Below is a small trained network, with its code and all its weights. Each question gives an input and a target symbol and asks what happens when units are switched off, that is, made to give their printed mean instead of their output.

import numpy as np


def w(rows, s, z=0):
    codes = np.array(rows[::2]) - 128.0
    scale = np.full(codes.shape[1], s)
    scale[-1] = z or s
    return codes * scale


def f(y):
    return y / 2 * (1 + np.tanh(0.7978845608 * (y + 0.044715 * y**3)))


def softmax(a):
    e = np.exp(a - a.max(-1, keepdims=True))
    return e / e.sum(-1, keepdims=True)


def log_softmax(a):
    a = a - a.max(-1, keepdims=True)
    return a - np.log(np.exp(a).sum(-1, keepdims=True))


def net(x, mask):
    ids = ['αγεζηθλμξπστφψω'.index(c) for c in x.split()]
    T = len(ids)
    res = E[ids] + P[:T]
    u = 0
    for l in range(2):
        r = res
        for j in range(2):
            rows = slice(3 * j, 3 * j + 3)
            q, k, v = (r @ M[l][rows].T for M in (Q, K, V))
            z = softmax(np.where(np.tri(T) > 0, q @ k.T / 3**0.5, -1e9)) @ v
            o = O[l][rows]
            res = res + np.where(mask[u + j], z, o[:, -1]) @ o[:, :-1]
        u += 2
        y = f(res @ A[l][:, :-1].T + A[l][:, -1])
        res = res + np.where(mask[u : u + 4], y, B[l][:, -1]) @ B[l][:, :-1]
        u += 4
    return log_softmax(res[-1] @ U[:, :-1].T + U[:, -1])


Q, K, V, O, A, B = {}, {}, {}, {}, {}, {}
E = w([
[167,108,94],'α',
[95,59,74],'γ',
[79,119,151],'ε',
[93,79,150],'ζ',
[113,78,97],'η',
[113,72,110],'θ',
[86,176,62],'λ',
[163,32,180],'μ',
[43,154,250],'ξ',
[226,197,164],'π',
[209,134,119],'σ',
[102,57,155],'τ',
[68,115,65],'φ',
[171,137,133],'ψ',
[159,119,132],'ω',
],0.02)
P = w([
[92,130,116],'0',
[168,130,110],'1',
[71,94,151],'2',
[217,156,83],'3',
[66,85,155],'4',
[216,160,100],'5',
[66,82,153],'6',
[248,171,59],'7',
[70,76,147],'8',
[250,177,56],'9',
[67,71,156],'10',
[255,180,51],'11',
[67,70,154],'12',
[250,195,62],'13',
],0.0051)
Q[0] = w([
[250,131,87],'0.h1',
[100,71,130],'0.h1',
[97,134,135],'0.h1',
[150,152,68],'0.h2',
[132,69,101],'0.h2',
[182,170,120],'0.h2',
],0.011)
K[0] = w([
[207,247,133],'0.h1',
[108,109,162],'0.h1',
[70,191,115],'0.h1',
[94,116,79],'0.h2',
[82,106,131],'0.h2',
[220,168,116],'0.h2',
],0.011)
V[0] = w([
[86,107,141],'0.h1',
[183,180,109],'0.h1',
[78,73,51],'0.h1',
[121,173,17],'0.h2',
[254,159,76],'0.h2',
[155,238,152],'0.h2',
],0.0063)
O[0] = w([
[172,46,152,144],'0.h1',
[179,254,174,84],'0.h1',
[102,59,152,110],'0.h1',
[142,172,56,2],'0.h2',
[223,124,82,25],'0.h2',
[204,104,92,23],'0.h2',
],0.0055,0.0029)
A[0] = w([
[10,98,30,79],'0.n1',
[138,16,98,4],'0.n2',
[130,150,184,122],'0.n3',
[169,144,67,130],'0.n4',
],0.012,0.0041)
B[0] = w([
[61,202,102,254],'0.n1',
[73,138,11,220],'0.n2',
[249,109,5,150],'0.n3',
[36,85,126,168],'0.n4',
],0.012,0.0074)
Q[1] = w([
[1,198,122],'1.h1',
[230,88,122],'1.h1',
[156,188,120],'1.h1',
[170,178,112],'1.h2',
[58,137,153],'1.h2',
[117,44,139],'1.h2',
],0.0084)
K[1] = w([
[248,138,112],'1.h1',
[19,19,186],'1.h1',
[166,137,146],'1.h1',
[123,169,133],'1.h2',
[151,163,156],'1.h2',
[96,108,89],'1.h2',
],0.011)
V[1] = w([
[195,212,122],'1.h1',
[84,107,125],'1.h1',
[84,7,129],'1.h1',
[101,119,84],'1.h2',
[169,169,254],'1.h2',
[169,150,215],'1.h2',
],0.0076)
O[1] = w([
[149,154,64,106],'1.h1',
[41,181,2,155],'1.h1',
[110,140,87,130],'1.h1',
[115,76,145,181],'1.h2',
[81,143,147,10],'1.h2',
[140,103,76,34],'1.h2',
],0.0091,0.012)
A[1] = w([
[58,113,44,13],'1.n1',
[20,154,70,62],'1.n2',
[82,109,98,180],'1.n3',
[182,2,199,253],'1.n4',
],0.0085,0.0055)
B[1] = w([
[181,109,95,211],'1.n1',
[248,126,211,248],'1.n2',
[103,122,211,204],'1.n3',
[129,229,2,170],'1.n4',
],0.0082,0.014)
U = w([
[87,117,127,152],'α',
[215,104,136,2],'γ',
[1,144,230,151],'ε',
[126,100,158,82],'ζ',
[168,102,151,113],'η',
[158,95,147,66],'θ',
[126,193,163,45],'λ',
[155,25,73,89],'μ',
[82,147,126,117],'ξ',
[156,225,67,159],'π',
[98,150,118,208],'σ',
[137,15,176,87],'τ',
[165,173,167,9],'φ',
[99,149,122,189],'ψ',
[91,147,123,197],'ω',
],0.01,0.0061)

Each question gives the input, a string of symbols that net reads in full, and the target symbol t.
The units are the heads (3 rows each of Q, K, V and O) and the neurons (one row each of A and B). Each row of codes is followed by its name. A weight is (code - 128) times the scale printed after its matrix; where a second scale follows, it is the last column's (O, A, B and U).
mask holds one flag per unit, layer by layer, with each layer's heads first. A switched-off unit (its flag False) gives its mean, the last column of its rows in O or B, instead of its output. The means were averaged over made-up inputs and are rounded, as every weight is.
A unit's drop is (log p(t) with every unit on - log p(t) with that unit switched off) / (log p(t) with every unit on - log p(t) with every unit switched off).
The circuit of an input: a set's keep is (log p(t) with only the set's units on - log p(t) with every unit switched off) / (log p(t) with every unit on - log p(t) with every unit switched off). Starting from all 12 units, units are removed one at a time, each time the one whose removal leaves the highest keep (on an exact tie, the one counted first), for as long as the keep stays at least 0.8.
units of the circuit, in order: the units of the circuit, biggest drop first
unit that matters most: the unit with the biggest drop
k most important neurons: the k neurons with the biggest drops, biggest first
top k neurons in layer l: the k neurons of layer l with the biggest drops, biggest first
heads that matter: for each layer, one digit per head in row order, 1 if its drop is at least 0.15 and else 0, layers parted by /
drop when u is switched off: that unit's drop, to one decimal
input η μ ε ε τ ε ε μ, target μ: units of the circuit, in order	0.n2, 0.n1
input ε α α φ μ μ π ω γ, target γ: top 3 neurons in layer 1	1.n2, 1.n1, 1.n4
input ε ε ε μ ε λ τ, target τ: unit that matters most	1.n2
input α π ε τ, target π: 4 most important neurons	1.n4, 0.n1, 0.n3, 1.n3
input σ φ π τ, target π: units of the circuit, in order	1.n4, 1.h1, 0.n3, 0.h1
input φ ζ α ε ε π ε ε, target π: 4 most important neurons	1.n4, 0.n2, 0.n1, 1.n3
input γ ξ μ ε τ γ, target γ: heads that matter	10 / 00
input ε ε ξ τ, target τ: 3 most important neurons	0.n2, 1.n4, 1.n2
input λ θ ε ε θ ε ζ ε α μ φ ε μ ε, target ε: 3 most important neurons	1.n1, 0.n2, 1.n2
input μ ε μ ε π ξ, target π: top 3 neurons in layer 1	1.n4, 1.n3, 1.n2
input γ ε τ ε, target ε: top 2 neurons in layer 1	1.n4, 1.n1
input γ ψ μ τ ε π μ π ε σ π μ, target π: top 3 neurons in layer 0	0.n1, 0.n2, 0.n4
input π φ ε ε ε η μ ε ε φ μ θ, target π: top 2 neurons in layer 0	0.n3, 0.n1
input γ η π μ τ μ η φ ε ε η ζ, target π: unit that matters most	1.h1
input ε μ η ε φ, target φ: drop when 1.n1 is switched off	0.3
input π τ γ π μ θ, target π: drop when 0.h2 is switched off	-0.2
input φ π ε π ζ μ, target π: drop when 0.h2 is switched off	0.0
input η ε μ π τ ε ε π ξ ε π ζ, target π: drop when 0.n3 is switched off	0.2
